Below is a small trained network, with its code and all its weights. Each question gives an input and a target symbol and asks what happens when units are switched off, that is, made to give their printed mean instead of their output.

import numpy as np


def w(rows, s, z=0):
    codes = np.array(rows[::2]) - 128.0
    scale = np.full(codes.shape[1], s)
    scale[-1] = z or s
    return codes * scale


def norm(h):
    return h / np.sqrt((h * h).mean(-1, keepdims=True) + 1e-5)


def f(y):
    return np.maximum(y, 0)


def softmax(a):
    e = np.exp(a - a.max(-1, keepdims=True))
    return e / e.sum(-1, keepdims=True)


def log_softmax(a):
    a = a - a.max(-1, keepdims=True)
    return a - np.log(np.exp(a).sum(-1, keepdims=True))


def net(x, mask):
    ids = ['αδηθξω'.index(c) for c in x.split()]
    T = len(ids)
    res = E[ids] + P[:T]
    q, k, v = (norm(res) @ M[0].T for M in (Q, K, V))
    z = softmax(np.where(np.tri(T) > 0, q @ k.T / 2**0.5, -1e9)) @ v
    res = res + np.where(mask[0], z, O[0][:, -1]) @ O[0][:, :-1]
    y = f(norm(res) @ A[0][:, :-1].T + A[0][:, -1])
    res = res + np.where(mask[1:25], y, B[0][:, -1]) @ B[0][:, :-1]
    return log_softmax(norm(res)[-1] @ U[:, :-1].T + U[:, -1])


Q, K, V, O, A, B = {}, {}, {}, {}, {}, {}
E = w([
[185,147,202,85],'α',
[138,192,72,100],'δ',
[94,237,83,112],'η',
[209,70,142,114],'θ',
[129,161,197,201],'ξ',
[221,47,84,250],'ω',
],0.011)
P = w([
[213,156,95,182],'0',
[144,165,185,44],'1',
[255,238,154,226],'2',
[144,106,96,168],'3',
[80,134,202,54],'4',
[198,192,139,196],'5',
[100,82,106,152],'6',
[25,116,204,76],'7',
[165,161,132,176],'8',
[100,68,105,149],'9',
],0.0095)
Q[0] = w([
[37,4,160,18],'H1',
[120,141,170,211],'H1',
],0.011)
K[0] = w([
[254,228,151,101],'H1',
[114,97,184,172],'H1',
],0.015)
V[0] = w([
[156,253,193,181],'H1',
[11,93,159,242],'H1',
],0.006)
O[0] = w([
[2,42,148,153,254],'H1',
[153,169,167,209,66],'H1',
],0.0068,0.0047)
A[0] = w([
[152,142,173,126,101],'N1',
[87,102,174,151,60],'N2',
[90,134,164,132,53],'N3',
[155,72,122,98,72],'N4',
[110,148,158,226,1],'N5',
[165,68,48,181,202],'N6',
[118,162,79,88,167],'N7',
[59,141,150,101,125],'N8',
[167,118,120,41,6],'N9',
[149,31,76,177,5],'N10',
[131,148,219,145,132],'N11',
[150,144,119,19,157],'N12',
[163,68,163,91,93],'N13',
[137,94,189,77,101],'N14',
[134,178,159,89,90],'N15',
[161,122,156,224,175],'N16',
[115,67,159,4,57],'N17',
[97,177,91,146,88],'N18',
[160,100,180,144,89],'N19',
[163,57,156,127,42],'N20',
[82,77,109,116,152],'N21',
[84,171,157,75,119],'N22',
[116,80,141,127,73],'N23',
[97,167,93,157,142],'N24',
],0.013,0.0065)
B[0] = w([
[111,118,133,182,149],'N1',
[200,150,77,81,160],'N2',
[160,182,84,112,143],'N3',
[204,129,161,43,152],'N4',
[133,119,55,15,173],'N5',
[65,238,194,149,247],'N6',
[123,54,147,117,234],'N7',
[174,152,130,169,212],'N8',
[172,162,96,254,143],'N9',
[195,237,199,159,163],'N10',
[92,153,94,129,197],'N11',
[94,152,127,55,224],'N12',
[145,83,186,67,175],'N13',
[149,92,125,170,186],'N14',
[136,104,160,108,158],'N15',
[82,139,76,109,255],'N16',
[65,98,63,236,228],'N17',
[127,67,156,160,194],'N18',
[103,42,146,152,168],'N19',
[247,39,6,18,159],'N20',
[136,198,148,117,207],'N21',
[161,169,157,156,205],'N22',
[154,137,114,69,148],'N23',
[124,78,166,122,218],'N24',
],0.0079,0.0063)
U = w([
[163,36,89,104,247],'α',
[47,109,199,2,3],'δ',
[103,41,209,197,92],'η',
[190,124,172,46,181],'θ',
[66,112,32,100,125],'ξ',
[184,163,108,215,159],'ω',
],0.0093,0.0038)

Each question gives the input, a string of symbols that net reads in full, and the target symbol t.
The units are the heads (2 rows each of Q, K, V and O) and the neurons (one row each of A and B). Each row of codes is followed by its name. A weight is (code - 128) times the scale printed after its matrix; where a second scale follows, it is the last column's (O, A, B and U).
mask holds one flag per unit, heads first, then neurons. A switched-off unit (its flag False) gives its mean, the last column of its rows in O or B, instead of its output. The means were averaged over made-up inputs and are rounded, as every weight is.
A unit's drop is (log p(t) with every unit on - log p(t) with that unit switched off) / (log p(t) with every unit on - log p(t) with every unit switched off).
The circuit of an input: a set's keep is (log p(t) with only the set's units on - log p(t) with every unit switched off) / (log p(t) with every unit on - log p(t) with every unit switched off). Starting from the 12 units with the biggest drops (on a tie, the unit counted first), units are removed one at a time, each time the one whose removal leaves the highest keep (on an exact tie, the one counted first), for as long as the keep stays at least 0.8.
circuit, biggest first: the units of the circuit, biggest drop first
most important unit: the unit with the biggest drop
top k neurons: the k neurons with the biggest drops, biggest first
drop of u: that unit's drop, to one decimal
input η δ δ θ η η, target θ: most important unit -> N17
input η ξ η, target ξ: circuit, biggest first -> (H1; N5; N6)
input ξ η η, target ξ: circuit, biggest first -> (H1; N5; N6; N10)
input η ξ θ ξ θ α, target ξ: top 3 neurons -> (N16; N11; N5)
input η δ ω α, target α: top 2 neurons -> (N17; N20)
input ξ θ θ ω δ δ η δ δ θ, target θ: circuit, biggest first -> (N10; N20; N6)
input δ δ ξ η α η η θ, target α: circuit, biggest first -> (N6; N20)
input δ α η ω α η ξ α α, target ξ: top 3 neurons -> (N16; N5; N11)
input α ξ δ, target ξ: circuit, biggest first -> (H1; N5; N16)
input δ ξ η θ ξ α η ω, target θ: circuit, biggest first -> (N10; N17; N20)
input δ δ α, target δ: top 3 neurons -> (N17; N11; N8)
input ξ η θ, target ξ: top 2 neurons -> (N16; N20)
input η α η δ δ α, target δ: top 4 neurons -> (N17; N12; N11; N8)
input ω δ ξ η δ, target ξ: circuit, biggest first -> (N17)
input δ δ ξ η ω, target θ: top 2 neurons -> (N10; N20)
input α δ ω θ ω δ η, target η: drop of N24 -> 0.0
input ξ η δ θ δ δ, target θ: drop of N11 -> 0.1
input θ δ ω θ η θ θ ξ, target ω: drop of H1 -> 0.1
